Below are the code and all the weights of a small trained network. Each question names an input and a class and asks about switching units off, where a switched-off unit gives its printed mean instead of its output.

import numpy as np


def w(rows, s, z=0):
    codes = np.array(rows[::2]) - 128.0
    scale = np.full(codes.shape[1], s)
    scale[-1] = z or s
    return codes * scale


def f(y):
    return np.maximum(y, 0)


def log_softmax(a):
    a = a - a.max(-1, keepdims=True)
    return a - np.log(np.exp(a).sum(-1, keepdims=True))


def net(x, mask):
    res = np.array(x, float).reshape(1, 6) / 4 @ E
    y = f(res @ A[0][:, :-1].T + A[0][:, -1])
    res = res + np.where(mask, y, B[0][:, -1]) @ B[0][:, :-1]
    return log_softmax(res[-1] @ U[:, :-1].T + U[:, -1])


A, B = {}, {}
E = w([
[191,128,16,209,89],'x0',
[12,132,68,100,28],'x1',
[127,128,129,130,127],'x2',
[111,33,44,69,216],'x3',
[21,88,160,254,185],'x4',
[89,249,73,116,218],'x5',
],0.0074)
A[0] = w([
[71,134,211,68,167,117],'neuron 0',
[191,134,101,34,73,81],'neuron 1',
[201,120,172,162,219,2],'neuron 2',
[180,74,171,148,109,139],'neuron 3',
[133,236,107,112,173,86],'neuron 4',
[89,132,201,30,166,101],'neuron 5',
[153,111,36,188,137,108],'neuron 6',
[157,71,154,99,69,71],'neuron 7',
[102,224,113,150,157,84],'neuron 8',
[70,112,85,113,97,153],'neuron 9',
[35,56,163,255,157,30],'neuron 10',
[167,76,169,145,57,64],'neuron 11',
[202,154,38,144,96,152],'neuron 12',
[100,65,55,85,194,133],'neuron 13',
[177,143,50,154,104,73],'neuron 14',
[151,195,164,172,85,84],'neuron 15',
[108,65,74,99,193,27],'neuron 16',
[114,246,199,201,56,46],'neuron 17',
[114,209,107,114,166,16],'neuron 18',
[41,134,115,92,92,71],'neuron 19',
[124,139,191,14,132,138],'neuron 20',
[179,150,125,56,91,4],'neuron 21',
[233,124,177,147,233,147],'neuron 22',
[132,56,157,149,81,64],'neuron 23',
[139,178,88,133,177,177],'neuron 24',
],0.009,0.0056)
B[0] = w([
[163,87,98,214,117,217],'neuron 0',
[141,238,103,150,216,225],'neuron 1',
[131,177,46,101,35,184],'neuron 2',
[40,74,76,82,148,210],'neuron 3',
[74,56,74,102,154,193],'neuron 4',
[153,79,110,234,107,215],'neuron 5',
[137,96,155,183,127,197],'neuron 6',
[86,109,69,98,167,192],'neuron 7',
[99,58,75,80,155,179],'neuron 8',
[129,167,109,105,59,200],'neuron 9',
[174,247,52,130,216,240],'neuron 10',
[74,46,79,85,179,201],'neuron 11',
[109,108,170,213,132,224],'neuron 12',
[229,115,212,68,109,233],'neuron 13',
[126,98,139,203,131,180],'neuron 14',
[183,83,173,92,143,183],'neuron 15',
[236,95,216,67,132,185],'neuron 16',
[255,77,181,54,134,220],'neuron 17',
[64,42,50,87,175,159],'neuron 18',
[164,151,44,132,49,184],'neuron 19',
[130,115,126,231,143,229],'neuron 20',
[129,206,77,128,205,174],'neuron 21',
[86,184,64,103,13,255],'neuron 22',
[82,97,49,84,179,186],'neuron 23',
[64,64,123,111,125,203],'neuron 24',
],0.008,0.0076)
U = w([
[54,62,106,71,175,84],'0',
[147,236,119,136,224,113],'1',
[211,94,190,60,117,110],'2',
[131,92,144,241,113,94],'3',
[101,180,104,90,6,112],'4',
[103,130,155,126,134,253],'5',
[65,150,199,128,102,135],'6',
],0.014,0.018)

Each question gives the input, the list of numbers given to net, and the class t.
The units are the neurons (one row each of A and B). Each row of codes is followed by its name. A weight is (code - 128) times the scale printed after its matrix; where a second scale follows, it is the last column's (A, B and U).
mask holds one flag per neuron, in row order. A switched-off neuron (its flag False) gives its mean, the last column of its row in B, instead of its output. The means were averaged over made-up inputs and are rounded, as every weight is.
A unit's drop is (log p(t) with every unit on - log p(t) with that unit switched off) / (log p(t) with every unit on - log p(t) with every unit switched off).
The circuit of an input: a set's keep is (log p(t) with only the set's units on - log p(t) with every unit switched off) / (log p(t) with every unit on - log p(t) with every unit switched off). Starting from the 12 units with the biggest drops (on a tie, the unit counted first), units are removed one at a time, each time the one whose removal leaves the highest keep (on an exact tie, the one counted first), for as long as the keep stays at least 0.8.
units of the circuit, in order: the units of the circuit, biggest drop first
top k neurons: the k neurons with the biggest drops, biggest first
drop of u: that unit's drop, to one decimal
input [1,-6,3,0,0,-5], class 4: top 2 neurons : (neuron 22; neuron 2)
input [-4,-7,0,8,-2,1], class 2: units of the circuit, in order : (neuron 13)
input [-4,1,-2,8,7,-1], class 2: top 3 neurons : (neuron 13; neuron 16; neuron 1)
input [8,-2,-2,5,0,6], class 3: units of the circuit, in order : (neuron 12; neuron 6)
input [-8,3,-8,2,-7,3], class 3: units of the circuit, in order : (neuron 5; neuron 20)
input [-1,6,-1,7,1,-2], class 2: units of the circuit, in order : (neuron 13; neuron 16)
input [4,7,5,3,6,6], class 4: top 4 neurons : (neuron 9; neuron 19; neuron 1; neuron 11)
input [-8,-7,-6,2,-6,-7], class 3: units of the circuit, in order : (neuron 20; neuron 5)
input [4,2,-2,-5,4,1], class 2: units of the circuit, in order : (neuron 17; neuron 15)
input [4,-8,-5,-7,2,0], class 4: top 4 neurons : (neuron 22; neuron 2; neuron 13; neuron 16)
input [-7,-6,-6,5,1,7], class 0: top 3 neurons : (neuron 4; neuron 18; neuron 24)
input [0,8,0,0,7,2], class 4: top 2 neurons : (neuron 19; neuron 9)
input [7,-8,5,7,-4,3], class 4: top 2 neurons : (neuron 22; neuron 2)
input [-7,5,-2,-3,6,1], class 3: units of the circuit, in order : (neuron 0)
input [7,7,6,-5,-2,6], class 3: top 2 neurons : (neuron 12; neuron 14)
input [5,1,-8,-8,0,8], class 0: units of the circuit, in order : (neuron 4; neuron 8)
input [-6,-8,2,5,6,-5], class 4: units of the circuit, in order : (neuron 22; neuron 2)
input [2,-8,2,6,4,5], class 4: units of the circuit, in order : (neuron 22; neuron 2)
input [-4,-4,1,1,-7,-8], class 0: top 2 neurons : (neuron 3; neuron 11)
input [0,0,7,8,8,-1], class 1: units of the circuit, in order : (neuron 10)
input [-4,1,6,2,6,5], class 1: top 3 neurons : (neuron 10; neuron 3; neuron 11)
input [2,-1,0,5,-7,-5], class 1: top 2 neurons : (neuron 1; neuron 21)
input [1,-8,-1,-3,-8,-2], class 1: top 2 neurons : (neuron 1; neuron 21)
input [7,-7,-7,-8,6,0], class 2: top 2 neurons : (neuron 17; neuron 15)
input [3,3,-2,-4,-3,5], class 0: top 2 neurons : (neuron 4; neuron 8)
input [2,3,-4,1,-4,7], class 0: drop of neuron 4 : 0.1
input [-3,-8,1,-1,-1,-3], class 4: units of the circuit, in order : (neuron 22)
input [-8,6,-8,8,-1,5], class 2: drop of neuron 16 : 0.3
